Below are the code and all the weights of a small trained network. Each question names an input and a class and asks about switching units off, where a switched-off unit gives its printed mean instead of its output.

import numpy as np


def w(rows, s, z=0):
    codes = np.array(rows[::2]) - 128.0
    scale = np.full(codes.shape[1], s)
    scale[-1] = z or s
    return codes * scale


def f(y):
    return np.maximum(y, 0)


def log_softmax(a):
    a = a - a.max(-1, keepdims=True)
    return a - np.log(np.exp(a).sum(-1, keepdims=True))


def net(x, mask):
    res = np.array(x, float).reshape(1, 7) / 4 @ E
    y = f(res @ A[0][:, :-1].T + A[0][:, -1])
    res = res + np.where(mask, y, B[0][:, -1]) @ B[0][:, :-1]
    return log_softmax(res[-1] @ U[:, :-1].T + U[:, -1])


A, B = {}, {}
E = w([
[130,129,125,127,132,133,130,124],'x0',
[197,137,203,88,218,144,80,254],'x1',
[79,204,225,232,153,109,10,53],'x2',
[234,175,78,224,161,63,186,147],'x3',
[142,205,178,145,36,214,168,164],'x4',
[122,137,131,120,141,124,139,123],'x5',
[126,124,130,130,123,127,129,132],'x6',
],0.0064)
A[0] = w([
[129,35,82,101,150,80,120,105,121],'neuron 0',
[214,157,110,170,152,124,184,142,84],'neuron 1',
[168,80,103,56,141,94,184,196,84],'neuron 2',
[63,72,131,56,64,182,91,138,66],'neuron 3',
[201,121,100,188,116,107,168,141,75],'neuron 4',
[92,69,143,60,107,198,98,110,57],'neuron 5',
[112,86,120,150,162,64,101,65,253],'neuron 6',
[130,173,140,115,54,187,165,159,102],'neuron 7',
[200,186,120,184,145,95,125,116,55],'neuron 8',
[61,93,18,146,39,111,190,11,129],'neuron 9',
[133,198,113,133,25,177,180,91,129],'neuron 10',
[177,84,84,50,126,163,204,193,77],'neuron 11',
[196,141,50,197,133,111,185,174,124],'neuron 12',
[63,98,152,85,100,193,93,106,54],'neuron 13',
[136,72,92,61,96,152,214,173,81],'neuron 14',
[103,171,203,196,65,190,139,136,160],'neuron 15',
[137,114,72,63,102,135,210,113,59],'neuron 16',
[168,108,48,41,94,149,177,130,60],'neuron 17',
[179,138,93,189,111,88,175,115,57],'neuron 18',
[66,85,170,32,109,186,142,129,98],'neuron 19',
[160,102,54,60,105,126,192,161,60],'neuron 20',
[170,144,153,108,40,179,203,148,140],'neuron 21',
[181,163,188,111,83,210,180,179,174],'neuron 22',
[210,121,180,56,221,147,81,254,155],'neuron 23',
[140,45,90,87,168,40,142,124,159],'neuron 24',
],0.0063,0.0033)
B[0] = w([
[173,96,63,39,184,150,149,124,182],'neuron 0',
[61,171,69,113,116,24,157,189,177],'neuron 1',
[155,153,191,180,96,167,49,57,190],'neuron 2',
[57,174,75,87,108,32,127,203,186],'neuron 3',
[48,180,58,89,116,44,137,183,170],'neuron 4',
[51,179,35,129,97,47,149,178,174],'neuron 5',
[196,78,181,73,143,153,119,70,220],'neuron 6',
[168,101,122,64,218,122,78,98,174],'neuron 7',
[45,178,116,120,109,43,89,137,172],'neuron 8',
[180,97,171,189,38,248,251,209,254],'neuron 9',
[214,42,113,62,213,190,145,137,198],'neuron 10',
[137,173,191,179,75,120,36,40,203],'neuron 11',
[40,138,75,90,128,6,158,161,198],'neuron 12',
[57,206,69,138,67,39,130,171,175],'neuron 13',
[135,181,167,168,126,95,74,72,199],'neuron 14',
[174,65,164,93,209,98,78,57,204],'neuron 15',
[164,170,192,202,95,143,49,45,181],'neuron 16',
[133,170,202,192,123,115,30,61,190],'neuron 17',
[52,205,51,103,68,72,171,183,170],'neuron 18',
[46,158,55,112,98,9,170,186,190],'neuron 19',
[147,194,204,192,141,123,42,38,191],'neuron 20',
[181,69,113,45,220,106,139,152,190],'neuron 21',
[169,24,84,50,214,125,158,101,197],'neuron 22',
[153,97,152,214,9,219,254,194,234],'neuron 23',
[172,43,73,35,200,148,149,137,197],'neuron 24',
],0.0056,0.0076)
U = w([
[12,212,20,104,91,19,136,205,38],'0',
[141,211,234,236,123,134,2,6,43],'1',
[161,60,112,104,138,122,155,129,236],'2',
[169,79,131,200,30,242,241,209,96],'3',
[203,14,50,20,246,128,116,97,3],'4',
],0.0065,0.0054)

Each question gives the input, the list of numbers given to net, and the class t.
The units are the neurons (one row each of A and B). Each row of codes is followed by its name. A weight is (code - 128) times the scale printed after its matrix; where a second scale follows, it is the last column's (A, B and U).
mask holds one flag per neuron, in row order. A switched-off neuron (its flag False) gives its mean, the last column of its row in B, instead of its output. The means were averaged over made-up inputs and are rounded, as every weight is.
A unit's drop is (log p(t) with every unit on - log p(t) with that unit switched off) / (log p(t) with every unit on - log p(t) with every unit switched off).
The circuit of an input: a set's keep is (log p(t) with only the set's units on - log p(t) with every unit switched off) / (log p(t) with every unit on - log p(t) with every unit switched off). Starting from the 12 units with the biggest drops (on a tie, the unit counted first), units are removed one at a time, each time the one whose removal leaves the highest keep (on an exact tie, the one counted first), for as long as the keep stays at least 0.8.
units of the circuit, in order: the units of the circuit, biggest drop first
unit that matters most: the unit with the biggest drop
k most important neurons: the k neurons with the biggest drops, biggest first
drop when u is switched off: that unit's drop, to one decimal
input [4,-3,4,-5,-4,-2,-8], class 0: 2 most important neurons : [neuron 13; neuron 10]
input [4,-6,4,0,-7,-1,-4], class 4: unit that matters most : neuron 23
input [-4,7,-5,7,-5,3,-5], class 0: 2 most important neurons : [neuron 12; neuron 1]
input [7,2,5,-8,-8,-6,-3], class 0: units of the circuit, in order : [neuron 13; neuron 5]
input [4,8,-2,-8,-1,0,7], class 0: units of the circuit, in order : [neuron 19; neuron 5]
input [-4,5,-3,0,-4,2,1], class 3: 2 most important neurons : [neuron 23; neuron 15]
input [-1,-4,3,3,-7,-5,-5], class 4: units of the circuit, in order : [neuron 6; neuron 24]
input [4,-1,-4,-7,8,-2,-6], class 4: units of the circuit, in order : [neuron 22; neuron 21]
input [-8,-8,7,-7,6,-6,8], class 3: 3 most important neurons : [neuron 9; neuron 10; neuron 12]
input [3,3,-4,-3,8,4,5], class 4: units of the circuit, in order : [neuron 22; neuron 21]
input [0,5,-6,4,1,1,2], class 1: 3 most important neurons : [neuron 11; neuron 2; neuron 20]
input [-8,-7,-4,8,8,4,-3], class 0: 4 most important neurons : [neuron 12; neuron 18; neuron 4; neuron 1]
input [-6,5,4,2,-5,4,1], class 3: units of the circuit, in order : [neuron 23; neuron 15]
input [-6,7,5,6,-3,-5,-2], class 3: units of the circuit, in order : [neuron 23]
input [5,6,4,4,8,8,8], class 2: 2 most important neurons : [neuron 23; neuron 9]
input [-6,8,-6,-3,-1,2,4], class 3: 2 most important neurons : [neuron 23; neuron 15]
input [8,3,-8,-8,-6,-4,6], class 0: 3 most important neurons : [neuron 19; neuron 3; neuron 5]
input [-5,-5,4,8,-8,-5,8], class 0: 2 most important neurons : [neuron 18; neuron 8]
input [-8,-5,2,4,-5,-3,5], class 3: 2 most important neurons : [neuron 9; neuron 15]
input [0,8,-4,6,-5,-4,3], class 3: unit that matters most : neuron 23
input [-2,5,-5,-1,-3,-3,1], class 1: drop when neuron 23 is switched off : -0.1
input [3,-4,-8,-7,5,8,8], class 1: drop when neuron 17 is switched off : 0.3
input [7,-4,1,-1,2,-2,-7], class 3: drop when neuron 22 is switched off : 0.2
input [-2,-3,-2,6,-2,-2,6], class 0: drop when neuron 7 is switched off : 0.0
